Here is a tiny trained network, its code and every weight. The questions are about switching its units off for an input and a class, where a switched-off unit gives its printed mean instead of its output.

import numpy as np


def w(rows, s, z=0):
    codes = np.array(rows[::2]) - 128.0
    scale = np.full(codes.shape[1], s)
    scale[-1] = z or s
    return codes * scale


def f(y):
    return y / 2 * (1 + np.tanh(0.7978845608 * (y + 0.044715 * y**3)))


def log_softmax(a):
    a = a - a.max(-1, keepdims=True)
    return a - np.log(np.exp(a).sum(-1, keepdims=True))


def net(x, mask):
    res = np.array(x, float).reshape(1, 5) / 4 @ E
    y = f(res @ A[0][:, :-1].T + A[0][:, -1])
    res = res + np.where(mask, y, B[0][:, -1]) @ B[0][:, :-1]
    return log_softmax(res[-1] @ U[:, :-1].T + U[:, -1])


A, B = {}, {}
E = w([
[195,150,140,248,157,119,171,172],'x0',
[88,211,162,137,101,152,216,39],'x1',
[118,122,118,132,104,150,133,138],'x2',
[125,120,145,128,114,114,130,132],'x3',
[103,44,193,150,239,202,144,108],'x4',
],0.016)
A[0] = w([
[48,116,152,157,144,123,241,39,79],'N1',
[111,45,149,6,170,178,41,137,192],'N2',
[60,96,107,2,146,92,135,102,254],'N3',
[109,177,65,100,122,58,83,182,213],'N4',
[215,159,44,121,49,57,57,172,201],'N5',
[172,84,119,223,153,94,129,202,153],'N6',
[217,170,125,225,83,117,233,157,132],'N7',
[154,32,141,154,176,119,123,152,124],'N8',
[127,119,159,132,196,95,165,192,121],'N9',
[226,134,151,239,137,129,156,156,174],'N10',
[197,201,101,145,136,115,222,103,148],'N11',
[89,99,155,143,188,186,189,114,134],'N12',
[66,206,110,78,84,159,143,19,189],'N13',
[90,203,102,147,46,38,183,59,126],'N14',
[89,119,203,152,171,185,179,47,78],'N15',
],0.01,0.0088)
B[0] = w([
[151,107,87,116,84,45,144,220,197],'N1',
[103,28,131,175,135,109,88,35,226],'N2',
[185,45,129,133,44,135,156,55,221],'N3',
[212,84,100,57,116,36,170,132,208],'N4',
[192,125,127,112,132,2,112,204,251],'N5',
[74,144,97,48,199,175,100,156,215],'N6',
[172,186,222,156,223,163,75,147,231],'N7',
[88,102,132,110,164,246,94,99,190],'N8',
[115,141,82,76,124,178,109,131,166],'N9',
[67,224,126,94,232,129,84,173,231],'N10',
[167,209,194,195,136,79,103,145,201],'N11',
[97,81,109,97,101,140,74,184,198],'N12',
[170,157,121,129,94,66,184,100,232],'N13',
[166,212,144,150,128,175,129,55,230],'N14',
[143,44,115,82,82,39,75,216,201],'N15',
],0.0094,0.023)
U = w([
[142,99,57,101,49,55,125,137,254],'0',
[120,158,120,99,139,84,118,251,142],'1',
[131,204,97,87,69,96,234,43,71],'2',
[170,195,150,217,145,133,110,110,44],'3',
[90,75,130,176,142,158,100,51,130],'4',
[52,160,74,96,146,205,97,141,48],'5',
],0.012,0.003)

Each question gives the input, the list of numbers given to net, and the class t.
The units are the neurons (one row each of A and B). Each row of codes is followed by its name. A weight is (code - 128) times the scale printed after its matrix; where a second scale follows, it is the last column's (A, B and U).
mask holds one flag per neuron, in row order. A switched-off neuron (its flag False) gives its mean, the last column of its row in B, instead of its output. The means were averaged over made-up inputs and are rounded, as every weight is.
A unit's drop is (log p(t) with every unit on - log p(t) with that unit switched off) / (log p(t) with every unit on - log p(t) with every unit switched off).
The circuit of an input: a set's keep is (log p(t) with only the set's units on - log p(t) with every unit switched off) / (log p(t) with every unit on - log p(t) with every unit switched off). Starting from the 12 units with the biggest drops (on a tie, the unit counted first), units are removed one at a time, each time the one whose removal leaves the highest keep (on an exact tie, the one counted first), for as long as the keep stays at least 0.8.
units of the circuit, in order: the units of the circuit, biggest drop first
k most important neurons: the k neurons with the biggest drops, biggest first
drop of u: that unit's drop, to one decimal
input [-1,0,-7,4,4], class 4: units of the circuit, in order => N5
input [3,1,-7,-2,-3], class 3: 3 most important neurons => N15; N1; N12
input [7,1,-6,2,-3], class 3: 2 most important neurons => N7; N15
input [-6,1,-1,-1,3], class 0: 2 most important neurons => N7; N8
input [0,-8,8,-2,-8], class 0: 2 most important neurons => N4; N10
input [-1,5,-8,-3,1], class 0: 2 most important neurons => N15; N1
input [3,1,-1,-5,-7], class 3: 2 most important neurons => N14; N15
input [-7,1,-7,8,0], class 2: drop of N15 => 0.4
input [-8,-8,5,4,1], class 4: drop of N1 => 0.1
input [-2,-4,5,6,1], class 4: drop of N1 => 0.1
